Below is a small trained network, with its code and all its weights. Each question gives an input and a class and asks what happens when units are switched off, that is, made to give their printed mean instead of their output.

import numpy as np


def w(rows, s, z=0):
    codes = np.array(rows[::2]) - 128.0
    scale = np.full(codes.shape[1], s)
    scale[-1] = z or s
    return codes * scale


def f(y):
    return np.maximum(y, 0)


def log_softmax(a):
    a = a - a.max(-1, keepdims=True)
    return a - np.log(np.exp(a).sum(-1, keepdims=True))


def net(x, mask):
    res = np.array(x, float).reshape(1, 5) / 4 @ E
    y = f(res @ A[0][:, :-1].T + A[0][:, -1])
    res = res + np.where(mask, y, B[0][:, -1]) @ B[0][:, :-1]
    return log_softmax(res[-1] @ U[:, :-1].T + U[:, -1])


A, B = {}, {}
E = w([
[129,127,130,127,131,127,121],'x0',
[95,135,213,136,168,89,187],'x1',
[65,107,73,153,205,187,151],'x2',
[146,215,108,115,244,75,77],'x3',
[96,128,106,179,98,65,120],'x4',
],0.011)
A[0] = w([
[9,111,37,158,210,186,167,50],'n0',
[193,162,127,108,79,40,141,16],'n1',
[177,161,179,29,197,225,142,156],'n2',
[35,108,58,170,201,152,132,30],'n3',
[152,175,187,59,94,76,85,40],'n4',
[142,164,153,100,83,95,60,59],'n5',
[170,139,36,122,112,172,1,3],'n6',
[99,163,78,141,171,171,189,39],'n7',
[76,180,84,240,111,31,122,143],'n8',
[133,244,100,95,193,88,63,77],'n9',
[113,182,236,144,184,106,180,52],'n10',
[32,140,244,140,177,78,166,54],'n11',
[114,191,126,97,190,84,71,16],'n12',
[140,152,158,62,124,174,138,190],'n13',
],0.01,0.0062)
B[0] = w([
[137,231,160,75,88,91,136,254],'n0',
[164,200,200,88,124,136,119,181],'n1',
[44,155,89,214,121,82,21,225],'n2',
[223,224,217,131,85,159,131,214],'n3',
[171,212,140,138,89,136,130,184],'n4',
[120,209,157,61,151,100,144,174],'n5',
[174,85,22,29,133,42,182,203],'n6',
[170,163,136,137,74,95,127,173],'n7',
[68,117,114,221,137,79,25,239],'n8',
[29,64,157,122,76,178,175,243],'n9',
[184,100,51,72,112,95,125,204],'n10',
[150,102,1,64,104,84,156,227],'n11',
[74,60,180,83,82,232,168,196],'n12',
[116,129,147,185,125,65,95,191],'n13',
],0.0083,0.0096)
U = w([
[175,226,188,93,116,117,121,79],'0',
[147,110,2,76,131,92,144,100],'1',
[102,145,117,136,133,119,106,250],'2',
[36,80,161,125,50,211,165,136],'3',
[77,150,108,200,147,77,33,119],'4',
[104,132,137,188,228,128,112,154],'5',
[143,91,162,138,218,236,155,91],'6',
],0.0096,0.014)

Each question gives the input, the list of numbers given to net, and the class t.
The units are the neurons (one row each of A and B). Each row of codes is followed by its name. A weight is (code - 128) times the scale printed after its matrix; where a second scale follows, it is the last column's (A, B and U).
mask holds one flag per neuron, in row order. A switched-off neuron (its flag False) gives its mean, the last column of its row in B, instead of its output. The means were averaged over made-up inputs and are rounded, as every weight is.
A unit's drop is (log p(t) with every unit on - log p(t) with that unit switched off) / (log p(t) with every unit on - log p(t) with every unit switched off).
The circuit of an input: a set's keep is (log p(t) with only the set's units on - log p(t) with every unit switched off) / (log p(t) with every unit on - log p(t) with every unit switched off). Starting from the 12 units with the biggest drops (on a tie, the unit counted first), units are removed one at a time, each time the one whose removal leaves the highest keep (on an exact tie, the one counted first), for as long as the keep stays at least 0.8.
circuit, biggest first: the units of the circuit, biggest drop first
unit that matters most: the unit with the biggest drop
top k neurons: the k neurons with the biggest drops, biggest first
drop when u is switched off: that unit's drop, to one decimal
input [5,6,5,3,4], class 1: circuit, biggest first : [n11]
input [1,-6,0,-1,-8], class 4: top 3 neurons : [n2, n11, n13]
input [-1,7,7,-5,-1], class 0: circuit, biggest first : [n0, n3]
input [4,7,-5,-5,0], class 1: circuit, biggest first : [n11, n10]
input [-1,6,6,7,-5], class 3: top 2 neurons : [n9, n12]
input [-2,8,6,-8,4], class 1: top 2 neurons : [n11, n9]
input [-7,3,-4,5,-4], class 2: top 2 neurons : [n2, n10]
input [3,3,4,5,-8], class 4: top 2 neurons : [n2, n13]
input [7,0,-8,-7,2], class 0: circuit, biggest first : [n9, n1]
input [3,-8,-5,-3,4], class 1: top 2 neurons : [n6, n3]
input [6,7,-3,1,6], class 1: top 3 neurons : [n11, n10, n2]
input [-7,-2,5,-7,-5], class 2: top 2 neurons : [n9, n12]
input [1,3,6,2,-4], class 0: top 4 neurons : [n0, n3, n8, n7]
input [-4,4,-7,-2,-8], class 4: unit that matters most : n2
input [2,-7,2,-5,3], class 1: top 2 neurons : [n6, n9]
input [1,7,-6,-3,2], class 1: top 3 neurons : [n11, n10, n3]
input [6,6,1,4,5], class 1: top 3 neurons : [n11, n10, n2]
input [-4,-2,8,8,1], class 0: top 3 neurons : [n3, n0, n7]
input [-5,6,-4,-6,-3], class 1: drop when n12 is switched off : 0.2
input [-1,8,-5,1,-1], class 1: unit that matters most : n11
input [-6,-5,7,8,3], class 3: drop when n7 is switched off : -0.1
input [8,-1,8,-1,5], class 0: drop when n3 is switched off : 0.2
